Look-ups in named tables: a row name and a column name give one cell, copied from the table.

fizo.tsv
	lir	sigof
vuke	-5000	6618
kazovu	-9835	1841
daz	-5165	-3028
feropa	-5169	6167
zubeb	-1149	-1338
sepaz	-3713	-7459

What is the lir of zubeb in fizo? -1149
What is the lir of daz in fizo? -5165
What is the sigof of feropa in fizo? 6167
What is the lir of kazovu in fizo? -9835
What is the sigof of zubeb in fizo? -1338
What is the lir of feropa in fizo? -5169

bevopal:
,tidagu,lel,bibabuk
didoni,0.7,-0.8,-0.8
sebu,-0.9,0.9,0.8
nef,0.4,-0.5,-0.5
mutot,-0.1,0.0,0.0
musuv,0.1,-0.3,-0.3

mutot, lel: 0.0
didoni, tidagu: 0.7
didoni, lel: -0.8
musuv, tidagu: 0.1
nef, lel: -0.5
sebu, tidagu: -0.9
nef, bibabuk: -0.5
sebu, bibabuk: 0.8
didoni, bibabuk: -0.8
mutot, bibabuk: 0.0
sebu, lel: 0.9
nef, tidagu: 0.4
mutot, tidagu: -0.1
musuv, lel: -0.3
musuv, bibabuk: -0.3

nutiga:
      lud   ziz   nek  nobugep  fovu
zez   0.7  -0.2  -0.2      0.0  -0.4
muf   0.7  -0.9  -0.7     -5.3  -1.3
vas   1.6  -0.9  -0.7     -5.5  -1.8
fek  -0.1   0.3   0.3      1.3   0.6
laz   4.3   8.5   8.7     -5.0  -1.4

nobugep of zez: 0.0
nek of fek: 0.3
nobugep of vas: -5.5
fovu of zez: -0.4
fovu of fek: 0.6
nek of vas: -0.7
ziz of muf: -0.9
lud of muf: 0.7
nobugep of laz: -5.0
nobugep of muf: -5.3
lud of zez: 0.7
ziz of vas: -0.9
lud of fek: -0.1
nek of zez: -0.2
fovu of laz: -1.4
Which row has the largest nobugep? fek

fifu =
|  | tebaz | rem | nibemav | fes | nutala |
|---|---|---|---|---|---|
| leg | 409 | 237 | -829 | -680 | 75 |
| fezuto | 772 | 815 | -483 | -714 | 742 |
| gof | 329 | 371 | 534 | 599 | 402 |
| rovug | 281 | 361 | 413 | 468 | 329 |
| ful | 342 | 367 | 352 | 374 | 382 |
| mebig | 327 | 361 | 394 | 395 | 351 |
| pel | 349 | 365 | 351 | 371 | 370 |
| tabedu | 300 | 361 | 386 | 435 | 344 |
| pogik | 293 | 362 | 392 | 442 | 352 |
| zibi | 374 | 363 | 350 | 343 | 361 |
| tum | 233 | 356 | 546 | 630 | 326 |
| kudez | 267 | 345 | 465 | 577 | 351 |
| fonurev | 518 | 403 | -40 | -195 | 445 |
| zoz | 447 | 318 | 186 | 126 | 366 |

fonurev, rem: 403
kudez, tebaz: 267
leg, nibemav: -829
tum, nibemav: 546
ful, tebaz: 342
zibi, nibemav: 350
zoz, nibemav: 186
fezuto, rem: 815

tipil =
cols = sabigi, setolaz, sed, gevav
vuki: [-514, -222, 73, -372]
lod: [54, -434, -153, -55]
dibik: [-524, 741, -49, -84]

setolaz of vuki = -222
sed of vuki = 73
gevav of lod = -55
gevav of vuki = -372
setolaz of dibik = 741
sabigi of vuki = -514
setolaz of lod = -434
sabigi of dibik = -524
sed of lod = -153
sabigi of lod = 54
sed of dibik = -49
gevav of dibik = -84

fir:
         gedele  tuzizam  dop  renu  fef  rubig
gibevo      162      213  142   101   57    168
mirisap     164      226  141   100   51    156
per         162      213  142   101   57    168

What is the tuzizam of gibevo in fir?
213
What is the gedele of per in fir?
162
What is the rubig of mirisap in fir?
156
What is the dop of gibevo in fir?
142
What is the renu of gibevo in fir?
101
What is the dop of mirisap in fir?
141
What is the rubig of per in fir?
168
What is the renu of per in fir?
101
What is the tuzizam of mirisap in fir?
226
What is the renu of mirisap in fir?
100
What is the rubig of gibevo in fir?
168
What is the fef of mirisap in fir?
51
What is the fef of gibevo in fir?
57
What is the gedele of gibevo in fir?
162

bis =
fields: paf, tere, vutamap, goli, gidurom, luva, kip, vatefud, mazu
tokeve: [385, 405, 430, 445, 535, 404, 358, 387, 462]
pela: [280, 358, 396, 781, 256, 318, 175, 87, 448]
darife: [411, 389, 370, 318, 318, 395, 438, 430, 343]
kidu: [375, 371, 349, 427, 189, 363, 384, 325, 325]
vilop: [451, 444, 478, 252, 807, 466, 454, 587, 513]
podus: [441, 429, 445, 262, 662, 447, 460, 548, 458]
bab: [355, 413, 472, 577, 661, 399, 274, 324, 547]
kel: [416, 379, 344, 285, 226, 387, 462, 430, 301]
bug: [427, 433, 464, 320, 722, 443, 420, 520, 499]
luz: [397, 389, 382, 370, 355, 392, 410, 401, 371]

gidurom of darife = 318
tere of podus = 429
goli of vilop = 252
gidurom of tokeve = 535
goli of darife = 318
gidurom of bab = 661
mazu of vilop = 513

devone.tsv
	gike	dovol	metosu	sigara	sedo	nipat	fefupe
kip	-1316	4035	-863	5380	-3511	3636	4538
nak	-1804	4203	-634	-2048	-5808	4354	2965
goz	979	-3647	250	7298	2722	-1216	708
pugiku	1688	447	955	5974	4079	-597	1239
suf	975	-104	1165	-4093	651	218	-1144
pono	2014	-4426	1152	4102	4788	-2502	-1222
zuborov	-255	3373	-188	5730	-770	2296	3626
fozu	-646	1448	-350	3024	-2145	2137	2527
mab	227	2200	41	5733	380	1447	2848

fozu, metosu => -350
pono, gike => 2014
pugiku, fefupe => 1239
nak, dovol => 4203
suf, fefupe => -1144
goz, fefupe => 708
pono, metosu => 1152
zuborov, nipat => 2296
kip, metosu => -863
zuborov, metosu => -188
zuborov, fefupe => 3626
pono, sedo => 4788
mab, fefupe => 2848
mab, gike => 227
suf, sigara => -4093
nak, nipat => 4354
goz, dovol => -3647
mab, metosu => 41
kip, dovol => 4035
nak, fefupe => 2965

litate =
|  | nug | rez | zin |
|---|---|---|---|
| diban | 55779 | 20335 | 45041 |
| fakalom | 63509 | -68576 | 25223 |
| kov | 17832 | 24176 | 35483 |
| kep | 38103 | 61583 | 59087 |
| tibu | 52498 | 39744 | 42677 |
| nus | 18070 | 34944 | 21915 |
| dimule | 27807 | 40457 | 34375 |

kov, rez => 24176
nus, nug => 18070
dimule, rez => 40457
tibu, rez => 39744
kep, zin => 59087
diban, zin => 45041
fakalom, zin => 25223
nus, zin => 21915
nus, rez => 34944
dimule, nug => 27807
kep, nug => 38103
kov, nug => 17832
Which row has the largest zin? kep

Table gegog
|  | dake | niva |
|---|---|---|
| dabatan | 180 | 227 |
| pozumit | 166 | 199 |
| mebe | 184 | 78 |
| balogan | 39 | 192 |
| zaros | 73 | 122 |
| gol | 74 | 239 |
| bak | 103 | 175 |
| fati | 225 | 207 |
| nilitur | 172 | 77 |
| lufed | 242 | 96 |
| masin | 86 | 73 |
| tuf | 88 | 68 |
| nedor | 126 | 233 |
| bolob | 44 | 192 |

What is the niva of bolob in gegog? 192
What is the niva of nilitur in gegog? 77
What is the dake of balogan in gegog? 39
What is the niva of pozumit in gegog? 199
What is the niva of mebe in gegog? 78
What is the dake of zaros in gegog? 73
What is the niva of dabatan in gegog? 227
What is the dake of bolob in gegog? 44
What is the dake of nilitur in gegog? 172
What is the niva of lufed in gegog? 96
What is the dake of bak in gegog? 103
What is the dake of dabatan in gegog? 180
What is the dake of masin in gegog? 86
What is the dake of nedor in gegog? 126
What is the niva of bak in gegog? 175
Row with the largest niva: gol

